Below is a small trained network, with its code and all its weights. Each question gives an input and a target symbol and asks what happens when units are switched off, that is, made to give their printed mean instead of their output.

import numpy as np


def w(rows, s, z=0):
    codes = np.array(rows[::2]) - 128.0
    scale = np.full(codes.shape[1], s)
    scale[-1] = z or s
    return codes * scale


def norm(h):
    return h / np.sqrt((h * h).mean(-1, keepdims=True) + 1e-5)


def f(y):
    return np.maximum(y, 0)


def softmax(a):
    e = np.exp(a - a.max(-1, keepdims=True))
    return e / e.sum(-1, keepdims=True)


def log_softmax(a):
    a = a - a.max(-1, keepdims=True)
    return a - np.log(np.exp(a).sum(-1, keepdims=True))


def net(x, mask):
    ids = ['αβγδεζηθλμπστφψω'.index(c) for c in x.split()]
    T = len(ids)
    res = E[ids] + P[:T]
    r = norm(res)
    for j in range(3):
        rows = slice(2 * j, 2 * j + 2)
        q, k, v = (r @ M[0][rows].T for M in (Q, K, V))
        z = softmax(np.where(np.tri(T) > 0, q @ k.T / 2**0.5, -1e9)) @ v
        o = O[0][rows]
        res = res + np.where(mask[j], z, o[:, -1]) @ o[:, :-1]
    y = f(norm(res) @ A[0][:, :-1].T + A[0][:, -1])
    res = res + np.where(mask[3:7], y, B[0][:, -1]) @ B[0][:, :-1]
    return log_softmax(norm(res)[-1] @ U[:, :-1].T + U[:, -1])


Q, K, V, O, A, B = {}, {}, {}, {}, {}, {}
E = w([
[241,246,172,153],'α',
[79,120,114,130],'β',
[126,142,143,156],'γ',
[76,118,118,123],'δ',
[98,119,155,29],'ε',
[162,195,65,161],'ζ',
[155,168,134,93],'η',
[82,119,126,126],'θ',
[155,133,219,53],'λ',
[67,101,100,132],'μ',
[134,207,128,199],'π',
[66,68,77,127],'σ',
[141,42,180,251],'τ',
[101,101,138,130],'φ',
[133,96,247,162],'ψ',
[193,104,103,16],'ω',
],0.026)
P = w([
[184,33,3,136],'0',
[176,115,36,139],'1',
[163,164,61,141],'2',
[166,199,83,138],'3',
[166,221,111,135],'4',
[178,254,119,132],'5',
],0.0062)
Q[0] = w([
[54,33,176,50],'h1',
[151,155,182,73],'h1',
[167,154,93,166],'h2',
[158,94,168,249],'h2',
[115,166,105,206],'h3',
[127,123,112,168],'h3',
],0.011)
K[0] = w([
[47,71,117,58],'h1',
[83,230,196,120],'h1',
[148,212,103,176],'h2',
[179,92,190,169],'h2',
[111,72,125,255],'h3',
[120,164,126,185],'h3',
],0.0096)
V[0] = w([
[105,83,254,129],'h1',
[192,55,216,187],'h1',
[124,141,171,122],'h2',
[49,125,116,106],'h2',
[133,103,123,125],'h3',
[228,121,84,147],'h3',
],0.0081)
O[0] = w([
[157,167,120,119,2],'h1',
[130,255,204,111,37],'h1',
[134,89,97,123,24],'h2',
[121,178,175,142,245],'h2',
[149,160,115,122,193],'h3',
[112,91,78,141,155],'h3',
],0.0075,0.0019)
A[0] = w([
[102,224,39,55,93],'n1',
[220,146,9,106,110],'n2',
[188,159,95,251,112],'n3',
[144,129,132,143,2],'n4',
],0.011,0.0034)
B[0] = w([
[114,8,125,151,220],'n1',
[175,171,170,200,253],'n2',
[63,130,81,32,210],'n3',
[144,119,160,154,128],'n4',
],0.013,0.0051)
U = w([
[90,47,111,177,128],'α',
[67,147,179,187,170],'β',
[117,144,232,176,111],'γ',
[118,148,176,155,113],'δ',
[129,129,144,139,87],'ε',
[126,129,148,148,43],'ζ',
[95,143,116,58,91],'η',
[136,160,79,225,45],'θ',
[122,131,200,53,107],'λ',
[126,133,146,136,72],'μ',
[93,177,96,118,125],'π',
[106,90,163,44,21],'σ',
[139,134,143,136,107],'τ',
[184,86,124,110,166],'φ',
[154,199,135,176,235],'ψ',
[163,121,162,253,4],'ω',
],0.015,0.0039)

Each question gives the input, a string of symbols that net reads in full, and the target symbol t.
The units are the heads (2 rows each of Q, K, V and O) and the neurons (one row each of A and B). Each row of codes is followed by its name. A weight is (code - 128) times the scale printed after its matrix; where a second scale follows, it is the last column's (O, A, B and U).
mask holds one flag per unit, heads first, then neurons. A switched-off unit (its flag False) gives its mean, the last column of its rows in O or B, instead of its output. The means were averaged over made-up inputs and are rounded, as every weight is.
A unit's drop is (log p(t) with every unit on - log p(t) with that unit switched off) / (log p(t) with every unit on - log p(t) with every unit switched off).
The circuit of an input: a set's keep is (log p(t) with only the set's units on - log p(t) with every unit switched off) / (log p(t) with every unit on - log p(t) with every unit switched off). Starting from all 7 units, units are removed one at a time, each time the one whose removal leaves the highest keep (on an exact tie, the one counted first), for as long as the keep stays at least 0.8.
units of the circuit, in order: the units of the circuit, biggest drop first
which heads matter: for each layer, one digit per head in row order, 1 if its drop is at least 0.15 and else 0, layers parted by /
drop when u is switched off: that unit's drop, to one decimal
input μ ω θ α ω η, target ω: units of the circuit, in order : [n1, n2]
input φ φ φ θ φ, target γ: which heads matter : 001
input ω φ τ φ, target β: which heads matter : 100
input φ α π φ λ θ, target α: which heads matter : 000
input φ ω π φ φ β, target α: units of the circuit, in order : [n1]
input μ δ φ ω φ θ, target α: which heads matter : 100
input φ φ π, target π: which heads matter : 000
input ψ τ η, target ω: units of the circuit, in order : [n2, n1]
input φ β ω φ γ, target η: which heads matter : 000
input φ θ α φ φ, target γ: which heads matter : 011
input τ ψ φ φ, target β: drop when n2 is switched off : 1.0
input λ η γ, target η: drop when n3 is switched off : 0.7
input α φ φ λ θ δ, target α: drop when h1 is switched off : 0.1
